[128 = 0]

[115 114 131 149 119 144 121 101 116 113 134 124 133  96 115 135 101 111
 151 147 118 121 122 136 136 139  98 107 122 142 147 160 148 142 145 131
  91 140 157 150 146 160 134 116 141 123] => (14) > H
[ 80  99 116 106 100 115 149 131 132 112 121 165 164 160 119 118 104 138
  89 180 173  98 164 140  82 126 130 127 148 129 132  96 103 113 118 151
 176 109 103 113 110 143 135 165 133 155] => (18) > U
[ 91 115 137 144 137 137 112  76 124 102 131 131 113  64 108 124  48 105
 134 165 150 119 138 163 106 146  92 114 147 128 151 145 128 100 157 142
 121 140 208 116 110 179 121 163 129 120] => (14) > H
[ 95 102 101  93 106 107 146 149 133 139 135 164 157 166 133 128 116 161
  87 158 164  97 164 140  98 130 115 128 141 115 128 107 109 115 108 141
 190 106 116 113 105 113 142 180 143 158] => (18) > E
[ 99  94 106  97  99 117 165 141 125 121 137 158 168 156 124 119 134 146
 107 172 147 113 153 134  94 129 138 122 141 122 136 107 114 121 117 141
 162 111  89 134 107 134 143 146 134 144] => (18) > U
[ 98  92 119  92 103 112 186 154 144 112 117 135 155 166 132 105 132 133
 100 181 165 125 160 135  75 109 189 145 148 122 132  66 105 107 124 143
 166  90  49 106  94 157 125 141  99 130] => (18) > U
[ 95 107 138 151 128 139 110  84 129  99 132 126 137  97 109 139  55 104
 128 167 142 118 143 146 116 131  95 117 140 134 144 140 146 121 152 130
 110 121 145 117 121 182 125 148 133 134] => (14) > H
[104 108 119 104 104 118 171 138 140 112 115 154 146 159 132  99 151 131
  98 175 161 113 149 133  90 120 175 142 145 129 129  86  99 112 115 150
 163 118  84 111  97 140 121 138 111 137] => (18) > U
[117 116 159 172 148 145 111  73 130  93 134  97 105  39 106 146  50  89
 168 149 116 167 122 148 127 129 121 116 126 136 159 155 172 120 185 101
  56  98 147 125 131 227 116 108 101  96] => (14) > F
[ 70  94 144 156 120 137 105  88 134  86 126 140 146  95 106 140  32  92
 111 187 163 114 162 155  90 117  91 113 146 138 139 123 143 118 155 139
 122 108 130 103 113 213 123 162 127 140] => (14) > H
[ 80  97 163 170 159 136  97  70 149  85 128 118 102  40  98 155   4  83
 136 173 156 162 156 164  86 123 111 120 139 126 152 128 165  98 187 103
  92  75 138  81 101 252 113 161  89 112] => (14) > F
[114 115 157 164 164 137 105  70 132 101 138 102  95  22 106 142  38  93
 166 145 123 163 127 154 120 139 110 113 130 123 156 152 160 106 187 101
  67 116 192 117 120 225 114 128 101  95] => (14) > F
[ 96 107 156 162 157 137  85  80 133 112 142 109 111  48  97 155  11 104
 144 144 135 151 143 160 113 131  77 111 131 124 149 157 164 104 180 102
  91 100 175 108 117 215 124 155 116 117] => (14) > F
[ 97 113 144 160 143 135  86  82 133 108 126 140 119  88 106 139  54  96
 125 141 144 117 141 148 120 133  75 113 133 130 128 148 138 121 148 131
 110 128 181 108 123 173 118 160 134 131] => (14) > H
[ 99 111 124 108 109 118 157 141 143 111 111 152 149 161 134 112 131 130
  98 167 155 118 152 132  88 113 162 140 141 127 120  77 106 119 116 143
 166 106  71 108 103 144 123 143 114 136] => (18) > U
[ 91 100 109 103 100 120 135 147 128 132 135 163 168 172 126 131 114 145
  92 162 154  93 163 135  96 124 113 124 140 127 123 109 115 124 111 148
 177 109  96 121 111 125 141 164 145 160] => (18) > E
[ 80  86 107  96  95 111 153 145 140 115 125 166 172 175 125 122 102 145
  79 189 170 100 174 137  72 116 137 132 149 123 128  82 112 113 113 137
 184  93  69 106  95 153 137 167 132 157] => (18) > U
[ 94 119 135 136 141 124 116  94 140 114 130 134 122  94 115 133  67 114
 119 154 156 121 148 151 104 134 108 124 140 118 135 125 118 104 151 129
 135 117 172  91 108 171 124 165 121 127] => (14) > H
[ 84  94 110  94 115 108 151 139 139 124 137 162 154 137 122 123  89 147
  87 182 166 109 173 156  77 135 131 130 151 118 138 109 113  96 127 136
 184  90 116 107  85 153 132 179 126 143] => (18) > U
[122 114 156 151 149 136 111  92 128 120 138 110 113  53 107 147  70 110
 158 139 119 157 128 151 126 139 110 116 128 136 155 160 160 115 168 102
  85 121 158 133 123 190 129 130 114 108] => (14) > F
[109 113 101  85  95 110 174 156 128 139 136 162 153 177 134 113 161 152
  96 157 152  89 155 133 101 125 144 133 132 121 127  95 101 114 102 147
 185 118  99 125 106 102 137 149 139 149] => (18) > U
[ 77  86 139 152 121 141  94  97 131  97 136 131 150  90 104 157  14 105
 117 175 145 127 163 150 103 116  75 104 135 138 142 137 164 123 155 117
 107  92 110 112 123 222 136 156 139 146] => (14) > H
